Below is a small trained network, with its code and all its weights. Each question gives an input and a class and asks what happens when units are switched off, that is, made to give their printed mean instead of their output.

import numpy as np


def w(rows, s, z=0):
    codes = np.array(rows[::2]) - 128.0
    scale = np.full(codes.shape[1], s)
    scale[-1] = z or s
    return codes * scale


def f(y):
    return np.maximum(y, 0)


def log_softmax(a):
    a = a - a.max(-1, keepdims=True)
    return a - np.log(np.exp(a).sum(-1, keepdims=True))


def net(x, mask):
    res = np.array(x, float).reshape(1, 7) / 4 @ E
    y = f(res @ A[0][:, :-1].T + A[0][:, -1])
    res = res + np.where(mask, y, B[0][:, -1]) @ B[0][:, :-1]
    return log_softmax(res[-1] @ U[:, :-1].T + U[:, -1])


A, B = {}, {}
E = w([
[177,118,225,106,62,87,143,119,70,177,182],'x0',
[147,76,220,155,186,156,95,154,77,210,59],'x1',
[107,101,190,185,123,185,49,45,153,172,131],'x2',
[138,91,125,130,40,230,183,49,57,65,110],'x3',
[138,185,143,102,138,230,197,106,108,254,110],'x4',
[165,103,80,144,76,107,18,224,116,186,161],'x5',
[94,165,176,131,103,192,166,196,65,164,105],'x6',
],0.0082)
A[0] = w([
[125,127,106,135,85,118,127,156,71,77,117,138],'n1',
[92,150,69,117,172,100,133,143,190,130,139,232],'n2',
[96,119,138,132,162,140,161,141,127,155,105,90],'n3',
[143,182,26,104,69,116,185,66,185,112,175,213],'n4',
[115,147,41,114,145,20,70,212,201,73,165,120],'n5',
[104,124,108,144,97,113,127,177,115,74,95,171],'n6',
[117,124,223,108,88,170,148,90,87,160,171,20],'n7',
[133,165,222,116,145,69,211,139,113,159,145,39],'n8',
[63,193,133,126,139,134,122,125,169,192,125,218],'n9',
[140,134,153,133,146,144,129,125,159,85,142,35],'n10',
[130,131,114,118,165,168,152,155,148,151,159,19],'n11',
[78,188,179,132,104,131,123,138,145,119,143,188],'n12',
[168,116,193,133,105,89,42,186,92,248,142,91],'n13',
[109,172,137,111,147,159,118,134,139,184,141,150],'n14',
[148,117,101,117,58,114,142,145,82,75,134,252],'n15',
[118,125,148,131,79,59,103,53,156,41,152,179],'n16',
],0.012,0.0016)
B[0] = w([
[172,107,130,105,113,185,118,115,132,113,172,165],'n1',
[177,157,173,156,73,177,117,118,85,141,121,191],'n2',
[167,191,136,113,106,89,115,128,145,167,183,151],'n3',
[190,154,142,20,199,141,199,161,98,139,176,205],'n4',
[135,197,209,249,48,130,94,117,137,133,38,254],'n5',
[186,114,139,114,89,137,134,119,120,155,178,168],'n6',
[169,185,162,201,83,103,92,173,144,113,97,184],'n7',
[136,242,113,70,214,120,157,97,136,175,108,182],'n8',
[177,148,157,156,87,104,130,175,116,108,114,167],'n9',
[128,103,77,115,87,76,138,132,143,129,136,143],'n10',
[154,132,154,146,169,131,82,100,150,118,116,144],'n11',
[163,145,128,136,141,164,119,111,104,169,78,149],'n12',
[165,38,82,85,83,219,177,135,112,57,201,213],'n13',
[127,134,161,150,99,136,137,91,108,76,99,159],'n14',
[178,103,138,117,129,203,153,136,123,112,141,180],'n15',
[82,17,83,175,52,164,87,179,121,106,163,198],'n16',
],0.011,0.021)
U = w([
[155,226,106,63,235,130,168,97,89,231,105,86],'0',
[180,66,76,84,116,209,149,153,61,103,253,253],'1',
[9,47,27,162,175,71,40,85,157,154,129,14],'2',
[160,187,165,251,79,153,65,117,96,164,49,121],'3',
],0.0069,0.0022)

Each question gives the input, the list of numbers given to net, and the class t.
The units are the neurons (one row each of A and B). Each row of codes is followed by its name. A weight is (code - 128) times the scale printed after its matrix; where a second scale follows, it is the last column's (A, B and U).
mask holds one flag per neuron, in row order. A switched-off neuron (its flag False) gives its mean, the last column of its row in B, instead of its output. The means were averaged over made-up inputs and are rounded, as every weight is.
A unit's drop is (log p(t) with every unit on - log p(t) with that unit switched off) / (log p(t) with every unit on - log p(t) with every unit switched off).
The circuit of an input: a set's keep is (log p(t) with only the set's units on - log p(t) with every unit switched off) / (log p(t) with every unit on - log p(t) with every unit switched off). Starting from the 12 units with the biggest drops (on a tie, the unit counted first), units are removed one at a time, each time the one whose removal leaves the highest keep (on an exact tie, the one counted first), for as long as the keep stays at least 0.8.
circuit, biggest first: the units of the circuit, biggest drop first
unit that matters most: the unit with the biggest drop
top k neurons: the k neurons with the biggest drops, biggest first
drop when u is switched off: that unit's drop, to one decimal
input [7,8,-4,2,7,-3,3], class 0: top 3 neurons : [n8, n5, n16]
input [6,8,-8,1,-3,0,7], class 1: unit that matters most : n13
input [1,-1,-8,5,6,-2,-7], class 0: circuit, biggest first : [n13, n4]
input [-2,8,-1,-7,8,-6,4], class 0: top 2 neurons : [n8, n5]
input [3,-3,-7,2,0,-6,5], class 0: top 2 neurons : [n8, n13]
input [0,4,4,3,-1,1,5], class 1: top 3 neurons : [n5, n13, n2]
input [-4,-1,3,2,4,-7,2], class 0: circuit, biggest first : [n5, n13]
input [3,0,-3,-8,5,-2,3], class 0: top 2 neurons : [n8, n5]
input [-7,-5,-7,-8,7,-8,3], class 0: top 2 neurons : [n4, n8]
input [6,-3,8,4,1,0,-8], class 1: top 2 neurons : [n5, n16]
input [8,6,-8,2,5,2,4], class 1: top 2 neurons : [n13, n5]
input [-7,7,1,-7,7,5,6], class 1: drop when n13 is switched off : 1.4
input [5,6,0,-3,-8,1,6], class 1: drop when n13 is switched off : 0.3
input [8,6,-8,3,1,3,4], class 1: circuit, biggest first : [n13]
input [-4,6,5,1,-2,-3,-2], class 2: drop when n2 is switched off : 0.2
